Below is a small trained network, with its code and all its weights. Each question gives an input and a class and asks what happens when units are switched off, that is, made to give their printed mean instead of their output.

import numpy as np


def w(rows, s, z=0):
    codes = np.array(rows[::2]) - 128.0
    scale = np.full(codes.shape[1], s)
    scale[-1] = z or s
    return codes * scale


def f(y):
    return y / 2 * (1 + np.tanh(0.7978845608 * (y + 0.044715 * y**3)))


def log_softmax(a):
    a = a - a.max(-1, keepdims=True)
    return a - np.log(np.exp(a).sum(-1, keepdims=True))


def net(x, mask):
    res = np.array(x, float).reshape(1, 4) / 4 @ E
    y = f(res @ A[0][:, :-1].T + A[0][:, -1])
    res = res + np.where(mask, y, B[0][:, -1]) @ B[0][:, :-1]
    return log_softmax(res[-1] @ U[:, :-1].T + U[:, -1])


A, B = {}, {}
E = w([
[239,164,115,66,190,162,100,86,155,213],'x0',
[128,144,78,121,107,156,53,59,187,31],'x1',
[121,45,152,70,53,171,219,102,162,143],'x2',
[131,76,9,148,121,70,135,103,102,176],'x3',
],0.011)
A[0] = w([
[214,161,123,75,170,162,111,131,147,218,94],'N1',
[70,132,112,128,83,79,135,141,138,77,113],'N2',
[164,107,84,116,78,157,65,64,209,63,120],'N3',
[136,115,56,112,97,69,138,119,94,162,81],'N4',
[91,134,94,179,111,133,173,134,85,80,78],'N5',
[161,142,169,181,149,110,187,182,79,170,122],'N6',
[149,140,232,133,135,162,119,207,147,100,99],'N7',
[109,92,157,101,93,185,170,100,141,115,94],'N8',
[130,117,206,128,160,180,98,141,157,69,76],'N9',
[74,108,147,160,110,93,122,168,103,86,119],'N10',
[111,167,151,197,190,96,90,127,124,116,97],'N11',
[96,97,130,183,145,102,176,146,85,85,159],'N12',
[172,104,143,107,108,160,201,112,126,87,99],'N13',
[91,83,164,87,127,126,164,73,107,141,86],'N14',
[106,126,122,128,127,111,65,77,149,93,131],'N15',
[130,153,123,124,174,115,89,175,75,138,85],'N16',
[183,146,159,137,191,182,150,80,142,135,96],'N17',
[165,187,93,123,109,132,107,82,171,43,131],'N18',
[173,134,134,187,226,65,80,156,72,77,132],'N19',
[47,98,133,146,94,124,115,148,107,109,85],'N20',
[132,37,140,137,67,154,150,103,137,163,208],'N21',
[105,123,64,97,138,83,165,93,83,161,90],'N22',
[103,127,11,184,171,99,124,116,104,154,173],'N23',
[141,98,41,149,90,113,130,155,100,144,92],'N24',
[93,150,101,112,103,144,91,73,157,104,83],'N25',
[35,119,186,177,119,154,148,157,94,71,158],'N26',
[101,137,152,103,141,151,131,138,10,176,94],'N27',
[124,74,117,94,88,162,161,125,176,140,112],'N28',
[123,108,154,168,136,144,126,166,103,234,130],'N29',
[97,141,108,166,100,136,165,171,126,99,91],'N30',
[232,155,128,110,163,142,121,132,139,150,253],'N31',
[131,181,151,184,175,114,53,172,73,121,111],'N32',
[129,200,220,78,182,193,105,177,141,97,125],'N33',
[150,44,63,165,140,107,95,104,152,183,117],'N34',
[106,140,103,140,121,154,95,68,177,105,108],'N35',
[157,135,153,82,190,117,179,143,68,189,116],'N36',
[120,125,113,136,122,144,79,73,205,134,93],'N37',
[157,41,124,67,151,175,171,118,153,125,103],'N38',
[142,119,225,134,162,166,163,145,76,114,85],'N39',
[118,101,143,92,107,159,161,108,145,124,93],'N40',
[121,131,143,94,120,80,144,168,101,156,78],'N41',
[215,170,97,42,178,153,120,66,178,187,99],'N42',
[165,187,107,197,154,91,77,150,130,144,109],'N43',
[118,137,179,143,119,85,152,179,104,179,132],'N44',
],0.011,0.014)
B[0] = w([
[192,114,72,67,107,170,51,168,136,206,213],'N1',
[174,127,90,59,82,175,54,182,109,197,173],'N2',
[17,84,122,104,132,104,151,174,17,74,213],'N3',
[157,191,82,149,140,181,203,95,172,75,159],'N4',
[186,179,57,113,78,152,90,139,122,161,156],'N5',
[32,97,126,89,171,121,157,129,27,83,183],'N6',
[130,150,31,192,171,176,188,77,208,42,181],'N7',
[130,197,146,151,83,76,139,98,135,159,161],'N8',
[157,193,85,196,134,201,204,66,140,71,167],'N9',
[195,132,90,70,44,178,30,202,139,226,178],'N10',
[139,182,158,202,66,50,159,76,152,213,170],'N11',
[99,81,127,78,135,187,43,147,156,179,186],'N12',
[132,187,127,159,130,77,152,50,126,172,152],'N13',
[131,234,113,172,94,89,124,69,82,148,144],'N14',
[75,79,130,114,113,116,173,138,74,133,174],'N15',
[107,184,103,97,93,90,140,105,118,180,154],'N16',
[200,144,51,119,79,150,109,181,163,150,170],'N17',
[51,79,151,119,157,118,174,188,41,109,199],'N18',
[153,165,229,120,85,96,164,85,140,187,200],'N19',
[187,181,40,98,136,149,36,127,113,179,163],'N20',
[93,122,254,139,90,79,132,118,171,149,209],'N21',
[126,197,54,200,145,201,212,79,163,51,157],'N22',
[123,132,185,124,115,162,180,107,217,33,209],'N23',
[153,169,70,153,117,180,169,73,186,76,160],'N24',
[69,181,80,176,149,137,181,146,43,136,157],'N25',
[168,109,129,45,75,170,69,192,182,172,214],'N26',
[89,163,104,144,135,99,178,178,42,117,156],'N27',
[164,173,176,165,58,39,130,26,123,187,165],'N28',
[47,74,121,142,136,141,136,139,32,76,178],'N29',
[167,176,62,111,113,149,88,146,113,179,150],'N30',
[104,46,169,93,95,142,65,157,187,134,252],'N31',
[167,155,190,134,93,33,153,38,126,160,193],'N32',
[182,141,134,156,121,197,217,98,205,15,215],'N33',
[172,163,92,171,135,219,193,94,219,44,178],'N34',
[66,108,110,115,176,126,174,156,2,103,168],'N35',
[65,106,112,113,114,163,121,198,29,126,185],'N36',
[143,140,14,134,194,111,154,193,25,122,161],'N37',
[142,199,164,134,118,66,129,47,115,226,166],'N38',
[124,184,63,140,120,144,173,112,107,71,161],'N39',
[128,244,144,204,98,77,171,104,117,176,148],'N40',
[77,216,29,172,179,149,171,112,53,145,140],'N41',
[167,148,78,63,67,173,29,168,114,211,228],'N42',
[107,188,162,101,69,51,136,50,126,203,182],'N43',
[60,67,126,126,172,128,151,163,17,49,176],'N44',
],0.0067,0.019)
U = w([
[163,128,98,104,106,166,59,155,143,182,113],'0',
[74,111,125,130,128,114,152,144,39,110,120],'1',
[142,167,175,143,102,25,146,70,155,176,112],'2',
[152,147,103,150,121,184,179,98,210,65,111],'3',
[99,21,255,100,116,123,84,153,223,104,248],'4',
[126,133,128,152,169,114,111,132,139,143,113],'5',
[168,91,124,159,136,114,125,147,132,123,108],'6',
],0.016,0.014)

Each question gives the input, the list of numbers given to net, and the class t.
The units are the neurons (one row each of A and B). Each row of codes is followed by its name. A weight is (code - 128) times the scale printed after its matrix; where a second scale follows, it is the last column's (A, B and U).
mask holds one flag per neuron, in row order. A switched-off neuron (its flag False) gives its mean, the last column of its row in B, instead of its output. The means were averaged over made-up inputs and are rounded, as every weight is.
A unit's drop is (log p(t) with every unit on - log p(t) with that unit switched off) / (log p(t) with every unit on - log p(t) with every unit switched off).
most important unit: the unit with the biggest drop
top k neurons: the k neurons with the biggest drops, biggest first
drop when u is switched off: that unit's drop, to one decimal
input [-7,-2,2,-8], class 3: top 2 neurons => [N7, N33]
input [6,7,-2,1], class 1: most important unit => N3
input [3,-8,5,-8], class 1: top 4 neurons => [N36, N6, N44, N29]
input [5,-1,-6,7], class 3: top 4 neurons => [N34, N23, N22, N4]
input [-4,1,-2,1], class 0: top 2 neurons => [N31, N21]
input [4,2,7,8], class 3: top 3 neurons => [N34, N22, N4]
input [-7,-7,1,-3], class 0: top 3 neurons => [N26, N10, N12]
input [-4,-3,1,4], class 0: top 2 neurons => [N33, N31]
input [3,0,-4,-5], class 3: top 2 neurons => [N33, N7]
input [-2,-1,-3,-4], class 3: top 2 neurons => [N21, N7]
input [-8,-7,-8,-8], class 0: top 2 neurons => [N26, N10]
input [-5,-1,-7,-7], class 2: top 3 neurons => [N32, N11, N19]
input [7,1,8,-2], class 2: top 2 neurons => [N38, N28]
input [-7,-6,3,-2], class 0: most important unit => N26
input [-5,1,3,-6], class 3: top 3 neurons => [N7, N42, N9]
input [3,2,-5,-6], class 3: top 2 neurons => [N33, N7]
input [-8,-4,-3,8], class 0: drop when N20 is switched off => 0.3
input [7,-5,-8,1], class 2: drop when N26 is switched off => 0.2
input [2,1,3,-3], class 4: drop when N43 is switched off => 0.2
input [-1,3,0,0], class 4: drop when N27 is switched off => 0.1
input [-3,-2,-7,-6], class 2: most important unit => N32
